Below are the code and all the weights of a small trained network. Each question names an input and a class and asks about switching units off, where a switched-off unit gives its printed mean instead of its output.

import numpy as np


def w(rows, s, z=0):
    codes = np.array(rows[::2]) - 128.0
    scale = np.full(codes.shape[1], s)
    scale[-1] = z or s
    return codes * scale


def norm(h):
    return h / np.sqrt((h * h).mean(-1, keepdims=True) + 1e-5)


def f(y):
    return np.maximum(y, 0)


def log_softmax(a):
    a = a - a.max(-1, keepdims=True)
    return a - np.log(np.exp(a).sum(-1, keepdims=True))


def net(x, mask):
    res = np.array(x, float).reshape(1, 8) / 4 @ E
    u = 0
    for l in range(3):
        y = f(norm(res) @ A[l][:, :-1].T + A[l][:, -1])
        res = res + np.where(mask[u : u + 9], y, B[l][:, -1]) @ B[l][:, :-1]
        u += 9
    return log_softmax(norm(res)[-1] @ U[:, :-1].T + U[:, -1])


A, B = {}, {}
E = w([
[246,104,135,123,198,189],'x0',
[110,172,140,209,108,110],'x1',
[101,77,143,203,114,171],'x2',
[90,134,81,116,159,138],'x3',
[129,109,232,72,182,120],'x4',
[68,229,150,92,79,181],'x5',
[94,156,38,178,180,99],'x6',
[142,157,165,167,127,59],'x7',
],0.012)
A[0] = w([
[56,191,180,178,90,115,61],'0.n1',
[254,227,149,127,193,13,152],'0.n2',
[189,175,141,179,172,176,2],'0.n3',
[81,131,165,190,27,153,94],'0.n4',
[143,86,230,207,125,121,43],'0.n5',
[193,215,89,181,117,46,25],'0.n6',
[166,47,243,54,149,196,72],'0.n7',
[91,123,69,199,245,97,72],'0.n8',
[42,140,196,222,227,106,98],'0.n9',
],0.011,0.0074)
B[0] = w([
[136,183,142,126,57,146,189],'0.n1',
[118,99,195,98,84,146,228],'0.n2',
[156,163,139,162,118,164,145],'0.n3',
[163,122,185,147,90,128,200],'0.n4',
[212,152,75,57,133,109,172],'0.n5',
[108,120,199,146,179,145,162],'0.n6',
[116,80,172,88,255,156,255],'0.n7',
[117,119,189,149,232,155,192],'0.n8',
[142,178,160,50,97,86,193],'0.n9',
],0.015,0.0074)
A[1] = w([
[175,97,125,57,72,217,95],'1.n1',
[136,101,93,90,63,40,121],'1.n2',
[147,89,68,112,70,152,132],'1.n3',
[89,236,50,31,156,179,42],'1.n4',
[60,157,66,85,151,179,80],'1.n5',
[84,83,79,248,126,100,3],'1.n6',
[205,77,74,252,201,150,68],'1.n7',
[165,72,126,31,134,116,198],'1.n8',
[63,14,128,131,120,89,108],'1.n9',
],0.011,0.0034)
B[1] = w([
[182,157,167,164,150,118,211],'1.n1',
[141,129,98,92,69,59,159],'1.n2',
[189,149,162,126,92,126,148],'1.n3',
[244,117,74,137,135,63,195],'1.n4',
[201,167,103,144,169,102,175],'1.n5',
[5,119,147,168,157,56,154],'1.n6',
[17,143,79,136,141,220,190],'1.n7',
[172,82,150,111,111,74,254],'1.n8',
[82,128,182,97,102,79,162],'1.n9',
],0.013,0.0078)
A[2] = w([
[100,152,189,129,184,131,2],'2.n1',
[123,59,165,64,127,187,101],'2.n2',
[177,150,151,60,214,194,73],'2.n3',
[115,172,135,92,99,120,93],'2.n4',
[136,188,55,51,160,145,104],'2.n5',
[44,155,61,124,136,97,112],'2.n6',
[166,75,151,48,161,128,113],'2.n7',
[101,249,153,149,137,73,134],'2.n8',
[88,160,133,119,33,157,80],'2.n9',
],0.013,0.0063)
B[2] = w([
[205,53,52,123,150,162,160],'2.n1',
[96,71,169,153,150,149,212],'2.n2',
[213,117,151,225,118,151,254],'2.n3',
[130,151,55,157,136,191,157],'2.n4',
[251,92,90,97,150,139,156],'2.n5',
[159,120,189,204,145,53,159],'2.n6',
[93,46,178,151,106,74,253],'2.n7',
[210,81,186,182,144,104,208],'2.n8',
[116,186,145,134,91,190,169],'2.n9',
],0.011,0.0098)
U = w([
[112,225,174,117,16,135,131],'0',
[131,63,217,129,178,122,241],'1',
[210,156,62,103,115,84,143],'2',
[5,122,77,153,180,138,59],'3',
[87,77,117,5,74,63,25],'4',
[122,153,76,122,167,244,3],'5',
],0.021,0.0055)

Each question gives the input, the list of numbers given to net, and the class t.
The units are the neurons (one row each of A and B). Each row of codes is followed by its name. A weight is (code - 128) times the scale printed after its matrix; where a second scale follows, it is the last column's (A, B and U).
mask holds one flag per neuron, layer by layer. A switched-off neuron (its flag False) gives its mean, the last column of its row in B, instead of its output. The means were averaged over made-up inputs and are rounded, as every weight is.
A unit's drop is (log p(t) with every unit on - log p(t) with that unit switched off) / (log p(t) with every unit on - log p(t) with every unit switched off).
The circuit of an input: a set's keep is (log p(t) with only the set's units on - log p(t) with every unit switched off) / (log p(t) with every unit on - log p(t) with every unit switched off). Starting from the 12 units with the biggest drops (on a tie, the unit counted first), units are removed one at a time, each time the one whose removal leaves the highest keep (on an exact tie, the one counted first), for as long as the keep stays at least 0.8.
circuit, biggest first: the units of the circuit, biggest drop first
k most important neurons: the k neurons with the biggest drops, biggest first
top k neurons in layer l: the k neurons of layer l with the biggest drops, biggest first
drop of u: that unit's drop, to one decimal
input [-1,6,6,2,-3,-5,3,-3], class 3: circuit, biggest first : [1.n7]
input [-3,-5,-6,-6,-8,-3,-3,0], class 4: circuit, biggest first : [2.n3 1.n2]
input [6,-3,-3,0,-5,-2,-1,-7], class 2: top 2 neurons in layer 2 : [2.n5 2.n8]
input [-7,-7,-1,4,6,-4,-3,7], class 4: 2 most important neurons : [0.n8 2.n3]
input [4,2,6,-2,-2,8,5,-8], class 2: circuit, biggest first : [1.n4 0.n7]
input [5,8,-1,-6,3,6,2,7], class 0: circuit, biggest first : [0.n7 0.n1]
input [-4,0,-2,0,4,3,3,-1], class 2: 2 most important neurons : [1.n4 0.n2]
input [3,-7,5,-4,-5,-7,4,2], class 3: 2 most important neurons : [1.n7 0.n7]
input [-8,-4,-2,7,8,0,7,-2], class 2: 3 most important neurons : [0.n7 1.n4 0.n2]
input [1,4,-6,-6,2,6,3,-2], class 0: 2 most important neurons : [0.n7 0.n2]
input [0,8,3,4,2,-1,-4,-1], class 2: 2 most important neurons : [0.n5 0.n2]
input [-8,-6,-6,8,0,-7,-7,-5], class 4: top 2 neurons in layer 2 : [2.n3 2.n8]
input [-2,-5,2,8,-6,1,0,1], class 2: top 2 neurons in layer 1 : [1.n4 1.n5]
input [-4,-8,-2,0,-5,-1,2,-2], class 2: drop of 2.n6 : 0.0
input [-2,8,8,6,6,-1,4,7], class 0: drop of 2.n7 : 0.1
input [8,3,5,-3,-5,-8,8,-6], class 3: drop of 1.n6 : 0.1
input [-3,-6,-2,-1,-4,-7,-5,5], class 4: most important neuron : [1.n2]
